Below is a small trained network, with its code and all its weights. Each question gives an input and a target symbol and asks what happens when units are switched off, that is, made to give their printed mean instead of their output.

import numpy as np


def w(rows, s, z=0):
    codes = np.array(rows[::2]) - 128.0
    scale = np.full(codes.shape[1], s)
    scale[-1] = z or s
    return codes * scale


def softmax(a):
    e = np.exp(a - a.max(-1, keepdims=True))
    return e / e.sum(-1, keepdims=True)


def log_softmax(a):
    a = a - a.max(-1, keepdims=True)
    return a - np.log(np.exp(a).sum(-1, keepdims=True))


def net(x, mask):
    ids = ['ΔΘΛΞΦΩαβεζπστ'.index(c) for c in x.split()]
    T = len(ids)
    res = E[ids] + P[:T]
    u = 0
    for l in range(2):
        r = res
        for j in range(3):
            rows = slice(3 * j, 3 * j + 3)
            q, k, v = (r @ M[l][rows].T for M in (Q, K, V))
            z = softmax(np.where(np.tri(T) > 0, q @ k.T / 3**0.5, -1e9)) @ v
            o = O[l][rows]
            res = res + np.where(mask[u + j], z, o[:, -1]) @ o[:, :-1]
        u += 3
    return log_softmax(res[-1] @ U[:, :-1].T + U[:, -1])


Q, K, V, O = {}, {}, {}, {}
E = w([
[182,169,152,142,143,164,96,124,56],'Δ',
[184,169,154,182,97,164,120,111,91],'Θ',
[161,176,172,149,125,183,129,155,100],'Λ',
[216,138,144,204,125,102,122,143,82],'Ξ',
[110,98,137,206,117,211,108,158,145],'Φ',
[146,178,80,163,110,159,42,185,114],'Ω',
[107,177,99,163,174,148,146,106,116],'α',
[132,117,140,134,216,128,128,177,114],'β',
[124,116,108,202,103,107,105,35,74],'ε',
[190,130,186,122,187,162,182,32,132],'ζ',
[200,112,238,58,66,65,120,89,85],'π',
[162,203,130,88,86,3,138,148,167],'σ',
[76,5,143,164,128,153,60,142,37],'τ',
],0.02)
P = w([
[190,126,127,140,192,134,27,124,239],'0',
[53,147,225,174,167,88,62,143,186],'1',
[182,136,99,138,161,180,118,138,167],'2',
[25,162,209,178,151,96,125,147,128],'3',
[155,135,82,133,146,183,165,139,123],'4',
[13,163,187,181,135,108,176,154,76],'5',
[130,139,61,130,135,178,207,146,81],'6',
[3,168,179,187,130,112,210,161,34],'7',
[128,144,51,132,130,189,226,145,69],'8',
],0.013)
Q[0] = w([
[100,165,142,64,134,83,116,116,190],'L0H1',
[119,255,197,158,138,142,136,129,132],'L0H1',
[161,84,54,86,117,178,96,130,151],'L0H1',
[112,113,59,45,118,155,100,71,175],'L0H2',
[73,104,196,166,159,66,119,120,170],'L0H2',
[224,60,65,87,142,112,115,179,146],'L0H2',
[99,175,200,229,144,71,116,117,61],'L0H3',
[95,176,137,151,120,133,119,105,127],'L0H3',
[61,83,164,115,95,56,96,74,177],'L0H3',
],0.011)
K[0] = w([
[138,152,135,89,181,79,75,113,217],'L0H1',
[87,173,88,47,179,130,186,143,126],'L0H1',
[168,135,98,246,89,196,57,126,160],'L0H1',
[185,159,155,154,141,140,37,147,134],'L0H2',
[96,37,106,84,111,57,134,87,201],'L0H2',
[107,224,126,105,136,205,38,105,148],'L0H2',
[112,173,99,111,82,73,241,67,92],'L0H3',
[129,153,153,121,78,113,129,65,133],'L0H3',
[133,101,125,86,104,81,79,108,186],'L0H3',
],0.012)
V[0] = w([
[23,197,102,92,101,164,182,135,145],'L0H1',
[121,122,103,103,182,121,166,70,88],'L0H1',
[148,191,168,88,70,143,108,174,173],'L0H1',
[130,118,130,191,180,142,152,144,224],'L0H2',
[154,101,104,231,63,116,131,72,127],'L0H2',
[199,85,143,132,195,78,90,164,118],'L0H2',
[90,139,156,148,101,138,99,104,90],'L0H3',
[119,148,135,167,100,171,81,1,116],'L0H3',
[144,161,147,151,103,111,198,152,75],'L0H3',
],0.0092)
O[0] = w([
[135,161,160,205,52,140,67,103,107,30],'L0H1',
[77,197,123,138,102,41,150,67,142,138],'L0H1',
[178,147,156,146,151,202,103,153,141,90],'L0H1',
[12,96,150,88,26,160,253,158,220,199],'L0H2',
[215,56,143,196,65,164,110,134,178,197],'L0H2',
[168,65,132,113,156,43,183,188,109,229],'L0H2',
[142,73,147,132,137,85,128,163,134,188],'L0H3',
[171,51,89,205,101,42,75,88,118,240],'L0H3',
[139,117,129,134,139,154,203,173,134,253],'L0H3',
],0.0077,0.0047)
Q[1] = w([
[137,140,202,193,145,102,185,141,92],'L1H1',
[125,116,137,162,140,134,163,193,134],'L1H1',
[201,113,56,60,73,152,179,79,100],'L1H1',
[172,104,146,81,66,108,156,158,100],'L1H2',
[166,118,52,148,149,163,179,136,136],'L1H2',
[127,103,164,155,122,87,161,184,111],'L1H2',
[74,88,164,130,126,165,121,100,89],'L1H3',
[175,89,84,59,102,130,129,83,180],'L1H3',
[111,114,254,180,131,73,126,106,127],'L1H3',
],0.0099)
K[1] = w([
[93,144,60,191,87,163,163,164,11],'L1H1',
[76,162,68,233,191,162,123,138,171],'L1H1',
[237,173,221,87,71,150,149,16,165],'L1H1',
[119,126,120,221,238,138,131,129,127],'L1H2',
[84,146,54,175,58,194,114,118,72],'L1H2',
[143,194,136,200,180,175,197,77,156],'L1H2',
[46,37,254,119,122,170,122,125,101],'L1H3',
[148,164,150,24,78,72,44,166,238],'L1H3',
[133,84,202,145,142,167,222,5,35],'L1H3',
],0.0067)
V[1] = w([
[196,185,207,171,183,102,180,60,195],'L1H1',
[75,61,162,174,181,182,144,77,132],'L1H1',
[137,100,220,80,152,108,158,65,54],'L1H1',
[200,250,151,163,140,65,170,163,221],'L1H2',
[174,137,105,58,62,84,49,179,183],'L1H2',
[121,127,93,163,201,97,58,133,169],'L1H2',
[201,90,131,143,236,179,198,81,194],'L1H3',
[178,133,111,130,63,136,144,147,25],'L1H3',
[117,65,117,76,197,140,86,2,145],'L1H3',
],0.0071)
O[1] = w([
[122,144,165,76,79,122,77,86,76,180],'L1H1',
[180,174,100,8,135,141,177,85,120,191],'L1H1',
[142,111,119,101,65,147,177,136,49,135],'L1H1',
[169,199,111,142,123,119,171,116,130,213],'L1H2',
[153,127,130,98,53,144,114,158,67,77],'L1H2',
[90,148,58,97,116,133,112,110,129,137],'L1H2',
[84,115,130,152,134,169,154,90,85,254],'L1H3',
[121,93,146,109,133,169,137,139,143,111],'L1H3',
[153,149,150,201,159,161,180,117,110,92],'L1H3',
],0.011,0.009)
U = w([
[112,120,136,68,209,157,173,140,144,86],'Δ',
[173,167,101,135,255,105,56,101,16,113],'Θ',
[69,163,101,192,137,136,159,74,125,140],'Λ',
[129,226,207,126,156,228,123,146,104,146],'Ξ',
[164,119,112,87,130,145,147,59,107,101],'Φ',
[135,89,43,156,85,105,130,90,86,3],'Ω',
[237,115,16,142,135,135,235,168,123,61],'α',
[141,126,56,111,111,170,97,166,90,188],'β',
[235,127,130,202,85,162,114,94,131,166],'ε',
[90,77,165,172,153,178,136,157,157,181],'ζ',
[26,72,109,101,130,76,145,164,68,153],'π',
[128,159,124,134,48,66,105,148,124,251],'σ',
[146,73,211,144,54,141,178,181,77,114],'τ',
],0.0078,0.005)

Each question gives the input, a string of symbols that net reads in full, and the target symbol t.
The units are the heads (3 rows each of Q, K, V and O). Each row of codes is followed by its name. A weight is (code - 128) times the scale printed after its matrix; where a second scale follows, it is the last column's (O and U).
mask holds one flag per head, layer by layer. A switched-off head (its flag False) gives its mean, the last column of its rows in O, instead of its output. The means were averaged over made-up inputs and are rounded, as every weight is.
A unit's drop is (log p(t) with every unit on - log p(t) with that unit switched off) / (log p(t) with every unit on - log p(t) with every unit switched off).
The circuit of an input: a set's keep is (log p(t) with only the set's units on - log p(t) with every unit switched off) / (log p(t) with every unit on - log p(t) with every unit switched off). Starting from all 6 units, units are removed one at a time, each time the one whose removal leaves the highest keep (on an exact tie, the one counted first), for as long as the keep stays at least 0.8.
units of the circuit, in order: the units of the circuit, biggest drop first
most important unit: the unit with the biggest drop
which heads matter: for each layer, one digit per head in row order, 1 if its drop is at least 0.15 and else 0, layers parted by /
input π ε Θ τ τ τ α ζ, target α: which heads matter => 110 / 100
input Λ Ξ ζ Θ, target Λ: units of the circuit, in order => (L1H3, L0H1)
input ζ τ Φ, target ζ: units of the circuit, in order => (L1H2, L0H2)
input β ζ σ Ξ α α, target σ: units of the circuit, in order => (L0H1, L1H3)
input Λ Ξ Θ Ξ Θ ζ Θ β, target Λ: most important unit => L0H1
input Φ Ω τ Ξ ζ Ω Θ σ, target Ξ: which heads matter => 111 / 000
input ζ Δ σ Φ, target Ξ: which heads matter => 101 / 000
input τ Θ ζ Θ ε Ξ β, target Δ: units of the circuit, in order => (L0H3, L1H2)
input Ω ε Φ Λ Ξ ζ α Ξ, target Λ: units of the circuit, in order => (L1H2, L0H1)
input Ξ ε ε Δ π, target τ: which heads matter => 000 / 101
input ε ζ Ξ τ α α Θ Ξ Ω, target β: which heads matter => 010 / 001
input α ε ε Φ, target ε: which heads matter => 011 / 000
input Δ Ξ Ξ β, target π: which heads matter => 110 / 001
input Δ τ Φ, target ζ: units of the circuit, in order => (L1H2, L0H1)
input α τ Θ σ α Ω, target Ξ: units of the circuit, in order => (L0H3)
input Θ Δ Θ Ξ, target τ: units of the circuit, in order => (L0H2, L1H1, L0H3)
input Ξ α ε σ β β, target Ξ: units of the circuit, in order => (L0H3, L0H1)
input α π Δ α Ω Ω, target σ: which heads matter => 100 / 011
input Ω ζ Ξ Θ Ξ Ω ζ Ω, target Λ: which heads matter => 100 / 000
input Φ τ Ξ Ξ α ζ, target Λ: which heads matter => 100 / 000
input Ω Λ α, target Λ: which heads matter => 110 / 100
input Ξ π τ α, target α: which heads matter => 100 / 100
input ζ Δ τ π, target α: which heads matter => 000 / 100
input α Δ Δ Ξ Θ, target ε: units of the circuit, in order => (L0H2, L1H1)
input Ω α Ξ σ Δ τ ε, target Ω: units of the circuit, in order => (L0H3, L0H1)
input β π π ζ Θ Λ, target Λ: most important unit => L1H2
